Here is a tiny trained network, its code and every weight. The questions are about switching its units off for an input and a class, where a switched-off unit gives its printed mean instead of its output.

import numpy as np


def w(rows, s, z=0):
    codes = np.array(rows[::2]) - 128.0
    scale = np.full(codes.shape[1], s)
    scale[-1] = z or s
    return codes * scale


def norm(h):
    return h / np.sqrt((h * h).mean(-1, keepdims=True) + 1e-5)


def f(y):
    return np.maximum(y, 0)


def log_softmax(a):
    a = a - a.max(-1, keepdims=True)
    return a - np.log(np.exp(a).sum(-1, keepdims=True))


def net(x, mask):
    res = np.array(x, float).reshape(1, 4) / 4 @ E
    u = 0
    for l in range(2):
        y = f(norm(res) @ A[l][:, :-1].T + A[l][:, -1])
        res = res + np.where(mask[u : u + 10], y, B[l][:, -1]) @ B[l][:, :-1]
        u += 10
    return log_softmax(norm(res)[-1] @ U[:, :-1].T + U[:, -1])


A, B = {}, {}
E = w([
[95,111,81,105,80,165,16,230,43,80],'x0',
[2,123,114,142,167,68,80,17,218,57],'x1',
[92,39,64,198,97,82,94,86,143,215],'x2',
[135,152,100,151,147,3,137,57,60,135],'x3',
],0.0073)
A[0] = w([
[203,66,172,120,131,103,139,194,124,124,39],'0.n1',
[89,191,148,202,219,29,91,70,148,97,94],'0.n2',
[87,81,189,89,198,148,43,69,163,46,161],'0.n3',
[54,106,73,123,116,139,44,165,217,61,51],'0.n4',
[95,175,154,164,188,57,154,70,188,68,3],'0.n5',
[61,119,122,219,161,51,106,60,155,148,240],'0.n6',
[166,65,114,186,119,95,91,82,54,123,99],'0.n7',
[118,124,159,198,131,158,161,53,189,254,84],'0.n8',
[118,162,29,133,233,119,174,35,168,103,78],'0.n9',
[99,184,155,74,146,145,142,146,156,74,91],'0.n10',
],0.0073,0.0041)
B[0] = w([
[73,123,139,79,170,164,146,75,88,107,151],'0.n1',
[104,113,139,77,160,109,107,51,41,59,222],'0.n2',
[84,215,88,115,98,132,109,170,116,96,227],'0.n3',
[75,59,83,64,41,129,103,111,181,89,207],'0.n4',
[157,142,161,196,190,79,106,141,87,121,198],'0.n5',
[93,2,120,85,127,139,188,121,112,136,255],'0.n6',
[95,138,106,146,128,93,83,111,124,154,172],'0.n7',
[153,186,125,132,109,114,194,78,188,223,187],'0.n8',
[149,85,204,197,142,94,128,151,116,143,198],'0.n9',
[102,162,157,152,83,117,60,187,150,87,180],'0.n10',
],0.0095,0.0094)
A[1] = w([
[192,85,115,213,182,52,184,85,169,178,60],'1.n1',
[142,106,147,115,52,192,82,154,118,152,112],'1.n2',
[115,117,166,105,149,186,136,166,105,51,189],'1.n3',
[118,115,83,189,101,46,123,152,39,208,101],'1.n4',
[200,166,137,69,128,177,114,224,105,102,5],'1.n5',
[197,180,119,195,86,193,153,114,254,228,45],'1.n6',
[34,67,177,161,192,120,102,95,154,104,65],'1.n7',
[99,140,112,100,126,73,91,132,69,85,203],'1.n8',
[170,117,66,185,139,118,85,175,73,141,82],'1.n9',
[203,175,184,123,107,182,158,199,64,102,66],'1.n10',
],0.01,0.0029)
B[1] = w([
[31,119,194,81,168,155,149,172,168,136,215],'1.n1',
[137,201,175,127,188,96,181,102,111,137,197],'1.n2',
[202,145,147,131,199,167,100,111,103,78,227],'1.n3',
[192,146,154,100,100,85,102,184,209,99,215],'1.n4',
[77,83,49,32,148,138,140,59,106,206,210],'1.n5',
[112,176,103,236,64,215,170,248,131,196,174],'1.n6',
[193,157,90,155,102,143,129,86,86,152,231],'1.n7',
[169,165,132,184,125,157,161,174,191,185,254],'1.n8',
[165,158,193,83,53,18,112,114,157,130,158],'1.n9',
[124,50,83,147,120,152,102,114,93,127,213],'1.n10',
],0.011,0.0091)
U = w([
[67,65,209,149,175,26,194,69,162,175,155],'0',
[165,203,151,205,201,69,71,62,44,51,205],'1',
[61,221,70,76,88,207,43,208,201,39,109],'2',
[41,42,10,131,18,96,72,58,139,93,148],'3',
[189,124,63,50,211,227,132,89,24,194,122],'4',
[154,154,100,184,61,167,111,93,151,145,1],'5',
[205,184,123,78,37,31,54,206,168,187,159],'6',
[91,178,154,213,69,210,206,212,180,246,140],'7',
],0.014,0.0084)

Each question gives the input, the list of numbers given to net, and the class t.
The units are the neurons (one row each of A and B). Each row of codes is followed by its name. A weight is (code - 128) times the scale printed after its matrix; where a second scale follows, it is the last column's (A, B and U).
mask holds one flag per neuron, layer by layer. A switched-off neuron (its flag False) gives its mean, the last column of its row in B, instead of its output. The means were averaged over made-up inputs and are rounded, as every weight is.
A unit's drop is (log p(t) with every unit on - log p(t) with that unit switched off) / (log p(t) with every unit on - log p(t) with every unit switched off).
The circuit of an input: a set's keep is (log p(t) with only the set's units on - log p(t) with every unit switched off) / (log p(t) with every unit on - log p(t) with every unit switched off). Starting from the 12 units with the biggest drops (on a tie, the unit counted first), units are removed one at a time, each time the one whose removal leaves the highest keep (on an exact tie, the one counted first), for as long as the keep stays at least 0.8.
circuit, biggest first: the units of the circuit, biggest drop first
unit that matters most: the unit with the biggest drop
k most important neurons: the k neurons with the biggest drops, biggest first
k most important neurons of layer l: the k neurons of layer l with the biggest drops, biggest first
drop when u is switched off: that unit's drop, to one decimal
input [-8,2,2,-6], class 7: 2 most important neurons -> [1.n6 0.n8]
input [1,-1,-5,-7], class 4: unit that matters most -> 1.n5
input [5,-6,8,-6], class 6: 2 most important neurons -> [1.n9 0.n8]
input [6,-8,1,2], class 6: 2 most important neurons of layer 1 -> [1.n9 1.n4]
input [-6,-1,-7,-4], class 4: 3 most important neurons -> [0.n8 1.n5 1.n8]
input [6,1,6,-7], class 2: 2 most important neurons -> [0.n6 1.n5]
input [6,-4,2,-1], class 6: 2 most important neurons -> [1.n9 1.n4]
input [3,-7,2,1], class 6: 2 most important neurons -> [1.n9 1.n4]
input [-5,2,-7,-5], class 1: 2 most important neurons -> [1.n3 0.n8]
input [3,0,-1,7], class 6: 2 most important neurons of layer 1 -> [1.n4 1.n8]
input [1,7,2,7], class 1: 4 most important neurons of layer 0 -> [0.n2 0.n5 0.n8 0.n3]
input [-3,-5,-4,8], class 6: 2 most important neurons -> [0.n6 1.n4]
input [-6,-5,-4,3], class 7: 3 most important neurons -> [0.n2 1.n6 0.n6]
input [8,0,-8,-3], class 4: circuit, biggest first -> [1.n5]
input [0,-7,-2,6], class 6: 2 most important neurons of layer 1 -> [1.n4 1.n9]
input [7,-1,-1,-1], class 4: 2 most important neurons -> [1.n5 1.n4]
input [5,0,7,7], class 6: 2 most important neurons -> [1.n4 0.n4]
input [-6,-6,0,4], class 7: drop when 1.n6 is switched off -> 0.2
input [6,-1,0,-4], class 4: drop when 1.n2 is switched off -> 0.2
input [7,0,-4,-7], class 4: circuit, biggest first -> [1.n5]
input [2,-4,-1,3], class 6: drop when 1.n4 is switched off -> 0.3
